Below is a small trained network, with its code and all its weights. Each question gives an input and a class and asks what happens when units are switched off, that is, made to give their printed mean instead of their output.

import numpy as np


def w(rows, s, z=0):
    codes = np.array(rows[::2]) - 128.0
    scale = np.full(codes.shape[1], s)
    scale[-1] = z or s
    return codes * scale


def f(y):
    return np.maximum(y, 0)


def log_softmax(a):
    a = a - a.max(-1, keepdims=True)
    return a - np.log(np.exp(a).sum(-1, keepdims=True))


def net(x, mask):
    res = np.array(x, float).reshape(1, 5) / 4 @ E
    y = f(res @ A[0][:, :-1].T + A[0][:, -1])
    res = res + np.where(mask, y, B[0][:, -1]) @ B[0][:, :-1]
    return log_softmax(res[-1] @ U[:, :-1].T + U[:, -1])


A, B = {}, {}
E = w([
[142,116,254,173,56,143],'x0',
[53,35,55,188,78,77],'x1',
[187,24,181,146,111,37],'x2',
[51,234,125,60,77,37],'x3',
[188,212,125,127,155,45],'x4',
],0.0078)
A[0] = w([
[225,115,165,136,197,129,191],'neuron 0',
[237,92,191,82,166,170,157],'neuron 1',
[109,78,9,85,132,27,206],'neuron 2',
[124,102,137,148,54,61,189],'neuron 3',
[193,88,152,126,173,112,129],'neuron 4',
[94,91,112,138,121,183,181],'neuron 5',
[65,79,150,143,69,48,183],'neuron 6',
[107,244,165,39,139,120,153],'neuron 7',
[86,64,187,149,34,89,172],'neuron 8',
[142,195,163,140,121,97,191],'neuron 9',
[177,95,134,161,166,197,179],'neuron 10',
[103,90,1,100,158,38,155],'neuron 11',
[158,149,237,141,194,116,252],'neuron 12',
[214,107,180,145,113,112,110],'neuron 13',
[127,117,36,123,183,94,210],'neuron 14',
[90,138,39,144,124,245,213],'neuron 15',
[102,110,46,168,130,179,172],'neuron 16',
[108,128,118,143,181,216,107],'neuron 17',
[194,79,197,138,121,119,192],'neuron 18',
],0.0094,0.0029)
B[0] = w([
[171,149,155,191,156,113,225],'neuron 0',
[166,143,202,170,214,107,234],'neuron 1',
[34,138,64,196,124,120,254],'neuron 2',
[62,95,117,119,41,92,209],'neuron 3',
[141,69,138,192,138,92,193],'neuron 4',
[109,110,134,101,153,188,187],'neuron 5',
[67,74,114,92,49,142,225],'neuron 6',
[208,220,67,29,163,59,232],'neuron 7',
[80,36,188,65,35,147,230],'neuron 8',
[197,214,132,107,93,1,191],'neuron 9',
[130,119,175,143,199,147,213],'neuron 10',
[40,169,52,216,145,111,245],'neuron 11',
[173,170,152,153,115,89,226],'neuron 12',
[209,56,191,175,127,47,203],'neuron 13',
[104,167,91,164,165,119,213],'neuron 14',
[112,156,116,85,210,230,233],'neuron 15',
[79,137,114,145,191,199,200],'neuron 16',
[110,137,191,77,190,193,187],'neuron 17',
[140,37,229,176,140,88,222],'neuron 18',
],0.0081,0.0096)
U = w([
[199,100,189,191,157,78,84],'0',
[103,79,154,79,62,123,16],'1',
[157,119,146,111,59,80,252],'2',
[209,202,99,58,149,70,108],'3',
[147,129,134,80,192,233,160],'4',
[107,145,4,198,146,104,149],'5',
],0.011,0.0018)

Each question gives the input, the list of numbers given to net, and the class t.
The units are the neurons (one row each of A and B). Each row of codes is followed by its name. A weight is (code - 128) times the scale printed after its matrix; where a second scale follows, it is the last column's (A, B and U).
mask holds one flag per neuron, in row order. A switched-off neuron (its flag False) gives its mean, the last column of its row in B, instead of its output. The means were averaged over made-up inputs and are rounded, as every weight is.
A unit's drop is (log p(t) with every unit on - log p(t) with that unit switched off) / (log p(t) with every unit on - log p(t) with every unit switched off).
The circuit of an input: a set's keep is (log p(t) with only the set's units on - log p(t) with every unit switched off) / (log p(t) with every unit on - log p(t) with every unit switched off). Starting from the 12 units with the biggest drops (on a tie, the unit counted first), units are removed one at a time, each time the one whose removal leaves the highest keep (on an exact tie, the one counted first), for as long as the keep stays at least 0.8.
units of the circuit, in order: the units of the circuit, biggest drop first
k most important neurons: the k neurons with the biggest drops, biggest first
drop of u: that unit's drop, to one decimal
input [-1,0,-4,3,0], class 3: units of the circuit, in order -> [neuron 7; neuron 2]
input [3,5,-6,5,8], class 3: units of the circuit, in order -> [neuron 7]
input [-4,-2,6,1,7], class 5: 2 most important neurons -> [neuron 2; neuron 11]
input [-3,-1,5,5,5], class 5: 2 most important neurons -> [neuron 2; neuron 11]
input [8,-4,-6,-2,7], class 3: 2 most important neurons -> [neuron 7; neuron 9]
input [-8,-8,4,-6,-5], class 0: 2 most important neurons -> [neuron 1; neuron 0]
input [-4,0,8,6,-7], class 1: 2 most important neurons -> [neuron 8; neuron 6]
input [1,8,3,-6,3], class 1: 2 most important neurons -> [neuron 8; neuron 6]
input [1,-2,1,7,-4], class 3: 2 most important neurons -> [neuron 7; neuron 18]
input [-1,8,3,-8,-7], class 4: 2 most important neurons -> [neuron 16; neuron 15]
input [-3,-7,0,3,-3], class 3: drop of neuron 5 -> 0.0
input [-5,-3,8,4,6], class 5: drop of neuron 2 -> 0.6
input [-3,-3,-5,5,-1], class 3: drop of neuron 7 -> 0.1
input [7,2,-6,4,2], class 3: units of the circuit, in order -> [neuron 7]
input [5,-8,-1,1,2], class 3: 2 most important neurons -> [neuron 7; neuron 9]
